Below are the code and all the weights of a small trained network. Each question names an input and a target symbol and asks about switching units off, where a switched-off unit gives its printed mean instead of its output.

import numpy as np


def w(rows, s, z=0):
    codes = np.array(rows[::2]) - 128.0
    scale = np.full(codes.shape[1], s)
    scale[-1] = z or s
    return codes * scale


def f(y):
    return np.maximum(y, 0)


def softmax(a):
    e = np.exp(a - a.max(-1, keepdims=True))
    return e / e.sum(-1, keepdims=True)


def log_softmax(a):
    a = a - a.max(-1, keepdims=True)
    return a - np.log(np.exp(a).sum(-1, keepdims=True))


def net(x, mask):
    ids = ['βεζθλξπστψ'.index(c) for c in x.split()]
    T = len(ids)
    res = E[ids] + P[:T]
    u = 0
    for l in range(3):
        r = res
        for j in range(3):
            rows = slice(2 * j, 2 * j + 2)
            q, k, v = (r @ M[l][rows].T for M in (Q, K, V))
            z = softmax(np.where(np.tri(T) > 0, q @ k.T / 2**0.5, -1e9)) @ v
            o = O[l][rows]
            res = res + np.where(mask[u + j], z, o[:, -1]) @ o[:, :-1]
        u += 3
        y = f(res @ A[l][:, :-1].T + A[l][:, -1])
        res = res + np.where(mask[u : u + 8], y, B[l][:, -1]) @ B[l][:, :-1]
        u += 8
    return log_softmax(res[-1] @ U[:, :-1].T + U[:, -1])


Q, K, V, O, A, B = {}, {}, {}, {}, {}, {}
E = w([
[121,95,192],'β',
[129,9,149],'ε',
[247,104,153],'ζ',
[137,45,187],'θ',
[64,120,52],'λ',
[125,177,186],'ξ',
[207,173,187],'π',
[107,69,117],'σ',
[243,152,99],'τ',
[72,152,120],'ψ',
],0.011)
P = w([
[143,151,75],'0',
[91,39,254],'1',
[168,92,78],'2',
[96,20,249],'3',
[165,109,77],'4',
[94,28,246],'5',
[166,112,76],'6',
[91,25,239],'7',
[167,114,74],'8',
[90,33,240],'9',
[168,122,74],'10',
[92,36,247],'11',
[167,122,74],'12',
[91,40,247],'13',
],0.0078)
Q[0] = w([
[92,135,98],'L0H0',
[118,170,196],'L0H0',
[149,50,154],'L0H1',
[114,51,128],'L0H1',
[2,97,158],'L0H2',
[180,121,191],'L0H2',
],0.0072)
K[0] = w([
[181,138,78],'L0H0',
[106,8,247],'L0H0',
[141,207,92],'L0H1',
[121,159,77],'L0H1',
[252,5,156],'L0H2',
[142,255,88],'L0H2',
],0.0052)
V[0] = w([
[169,208,107],'L0H0',
[109,14,178],'L0H0',
[134,3,157],'L0H1',
[109,198,89],'L0H1',
[172,127,130],'L0H2',
[113,114,204],'L0H2',
],0.0055)
O[0] = w([
[131,185,119,71],'L0H0',
[178,23,171,250],'L0H0',
[184,32,81,249],'L0H1',
[77,210,201,44],'L0H1',
[93,153,182,170],'L0H2',
[4,142,101,130],'L0H2',
],0.0036,0.0023)
A[0] = w([
[121,106,164,2],'L0N0',
[26,102,141,136],'L0N1',
[15,97,108,79],'L0N2',
[26,143,141,235],'L0N3',
[166,116,11,166],'L0N4',
[119,107,160,22],'L0N5',
[87,111,192,59],'L0N6',
[127,91,126,58],'L0N7',
],0.011,0.0025)
B[0] = w([
[148,187,54,158],'L0N0',
[210,158,176,198],'L0N1',
[195,176,157,188],'L0N2',
[180,56,132,179],'L0N3',
[131,98,2,253],'L0N4',
[155,187,79,158],'L0N5',
[180,141,66,187],'L0N6',
[53,156,161,171],'L0N7',
],0.0076,0.0046)
Q[1] = w([
[160,132,130],'L1H0',
[35,184,168],'L1H0',
[3,103,134],'L1H1',
[235,80,159],'L1H1',
[143,99,93],'L1H2',
[124,107,216],'L1H2',
],0.012)
K[1] = w([
[103,129,167],'L1H0',
[89,101,92],'L1H0',
[68,7,160],'L1H1',
[124,248,154],'L1H1',
[155,143,122],'L1H2',
[82,91,178],'L1H2',
],0.011)
V[1] = w([
[171,73,222],'L1H0',
[171,178,192],'L1H0',
[219,254,127],'L1H1',
[88,243,94],'L1H1',
[208,222,18],'L1H2',
[151,128,60],'L1H2',
],0.0061)
O[1] = w([
[228,96,192,235],'L1H0',
[255,76,50,161],'L1H0',
[213,91,88,234],'L1H1',
[160,147,15,107],'L1H1',
[130,96,66,253],'L1H2',
[156,68,84,211],'L1H2',
],0.0047,0.0053)
A[1] = w([
[13,111,157,167],'L1N0',
[174,111,119,159],'L1N1',
[12,117,159,213],'L1N2',
[166,137,160,190],'L1N3',
[173,136,71,98],'L1N4',
[111,100,178,158],'L1N5',
[87,138,65,108],'L1N6',
[149,72,153,254],'L1N7',
],0.012,0.0038)
B[1] = w([
[11,40,165,130],'L1N0',
[165,119,121,240],'L1N1',
[37,75,164,131],'L1N2',
[177,175,153,187],'L1N3',
[168,132,77,227],'L1N4',
[71,131,171,156],'L1N5',
[101,191,65,159],'L1N6',
[126,99,160,252],'L1N7',
],0.011,0.012)
Q[2] = w([
[26,68,139],'L2H0',
[212,160,139],'L2H0',
[213,149,141],'L2H1',
[115,172,180],'L2H1',
[125,92,254],'L2H2',
[203,192,135],'L2H2',
],0.0092)
K[2] = w([
[156,101,158],'L2H0',
[84,180,105],'L2H0',
[136,72,189],'L2H1',
[95,86,122],'L2H1',
[38,169,162],'L2H2',
[162,250,93],'L2H2',
],0.011)
V[2] = w([
[156,75,137],'L2H0',
[102,190,160],'L2H0',
[70,38,135],'L2H1',
[47,185,48],'L2H1',
[45,70,96],'L2H2',
[184,233,2],'L2H2',
],0.0069)
O[2] = w([
[159,89,99,130],'L2H0',
[137,175,139,79],'L2H0',
[202,173,3,134],'L2H1',
[215,39,113,35],'L2H1',
[32,180,66,136],'L2H2',
[176,212,165,254],'L2H2',
],0.0054,0.023)
A[2] = w([
[202,186,60,75],'L2N0',
[170,151,158,94],'L2N1',
[125,113,14,60],'L2N2',
[191,140,131,72],'L2N3',
[207,2,179,138],'L2N4',
[120,177,155,90],'L2N5',
[76,104,234,254],'L2N6',
[184,159,176,81],'L2N7',
],0.0085,0.0084)
B[2] = w([
[30,99,105,253],'L2N0',
[161,84,131,191],'L2N1',
[197,159,99,192],'L2N2',
[85,60,141,200],'L2N3',
[2,87,195,176],'L2N4',
[223,128,190,154],'L2N5',
[57,246,66,190],'L2N6',
[182,74,151,213],'L2N7',
],0.0093,0.018)
U = w([
[74,173,130,167],'β',
[168,62,87,113],'ε',
[80,123,142,147],'ζ',
[78,46,128,62],'θ',
[157,215,131,152],'λ',
[123,97,134,192],'ξ',
[129,2,147,3],'π',
[111,234,84,105],'σ',
[194,58,156,90],'τ',
[128,138,134,247],'ψ',
],0.0092,0.0054)

Each question gives the input, a string of symbols that net reads in full, and the target symbol t.
The units are the heads (2 rows each of Q, K, V and O) and the neurons (one row each of A and B). Each row of codes is followed by its name. A weight is (code - 128) times the scale printed after its matrix; where a second scale follows, it is the last column's (O, A, B and U).
mask holds one flag per unit, layer by layer, with each layer's heads first. A switched-off unit (its flag False) gives its mean, the last column of its rows in O or B, instead of its output. The means were averaged over made-up inputs and are rounded, as every weight is.
A unit's drop is (log p(t) with every unit on - log p(t) with that unit switched off) / (log p(t) with every unit on - log p(t) with every unit switched off).
The circuit of an input: a set's keep is (log p(t) with only the set's units on - log p(t) with every unit switched off) / (log p(t) with every unit on - log p(t) with every unit switched off). Starting from the 12 units with the biggest drops (on a tie, the unit counted first), units are removed one at a time, each time the one whose removal leaves the highest keep (on an exact tie, the one counted first), for as long as the keep stays at least 0.8.
circuit, biggest first: the units of the circuit, biggest drop first
top k neurons: the k neurons with the biggest drops, biggest first
k most important neurons of layer l: the k neurons of layer l with the biggest drops, biggest first
which heads matter: for each layer, one digit per head in row order, 1 if its drop is at least 0.15 and else 0, layers parted by /
input λ ε τ τ λ τ, target λ: top 2 neurons -> [L0N4, L2N6]
input τ λ τ β τ ψ λ τ λ σ τ ζ, target τ: which heads matter -> 100 / 110 / 001
input λ ε λ ε β τ τ σ τ λ θ β, target λ: top 3 neurons -> [L0N6, L0N4, L2N6]
input τ τ ζ λ λ π τ τ ξ λ, target τ: which heads matter -> 110 / 110 / 001
input θ λ σ τ ψ ψ ζ, target π: circuit, biggest first -> [L2H2, L2N6, L2N4]
input ε τ ψ ξ ξ ζ, target ε: 3 most important neurons of layer 0 -> [L0N1, L0N2, L0N7]
input β τ ζ τ λ ξ τ λ, target β: top 3 neurons -> [L2N6, L0N4, L1N4]
input λ ξ τ τ λ β λ θ τ σ λ, target σ: circuit, biggest first -> [L1N6, L0N4, L2N7]
input σ τ τ τ, target σ: top 2 neurons -> [L0N4, L2N6]
input β τ τ τ π, target τ: circuit, biggest first -> [L2H2, L2N6]
input τ τ θ τ τ τ ψ λ τ σ ε, target θ: top 2 neurons -> [L0N6, L2N4]
input β τ ψ ξ π ζ τ ε τ λ, target β: circuit, biggest first -> [L2N6, L1N4, L1H1]
input ζ ε λ λ τ ψ τ λ λ, target σ: circuit, biggest first -> [L0N4, L1N6, L2N7]
input τ τ π β, target τ: which heads matter -> 100 / 010 / 001
input τ τ τ ψ τ θ τ λ θ ε β λ, target τ: top neuron -> [L0N2]
input τ λ ξ ε ε θ β ψ β, target β: 2 most important neurons of layer 0 -> [L0N4, L0N1]
input β ε τ β ζ σ ε τ τ τ τ τ ψ τ, target β: which heads matter -> 000 / 010 / 001
input τ ψ ζ ζ ξ, target λ: which heads matter -> 000 / 100 / 011
input τ τ ε π τ θ ξ β τ τ, target τ: top 2 neurons -> [L2N7, L0N4]
input τ τ θ τ, target τ: top 2 neurons -> [L0N4, L2N7]
input ε β τ ε τ τ ε ζ, target ε: which heads matter -> 110 / 111 / 011
input τ λ σ τ θ ζ τ ξ, target τ: which heads matter -> 110 / 010 / 001
input τ θ ζ τ β σ, target τ: top 3 neurons -> [L0N1, L0N6, L0N4]
input β ξ β θ λ ψ τ τ θ ε, target β: top 2 neurons -> [L2N6, L0N4]
input β σ λ σ, target β: which heads matter -> 000 / 010 / 001
input λ β σ ζ τ θ τ τ τ λ, target λ: which heads matter -> 000 / 100 / 000
input π λ λ ζ θ λ λ λ, target π: top 4 neurons -> [L0N3, L0N1, L0N2, L2N4]
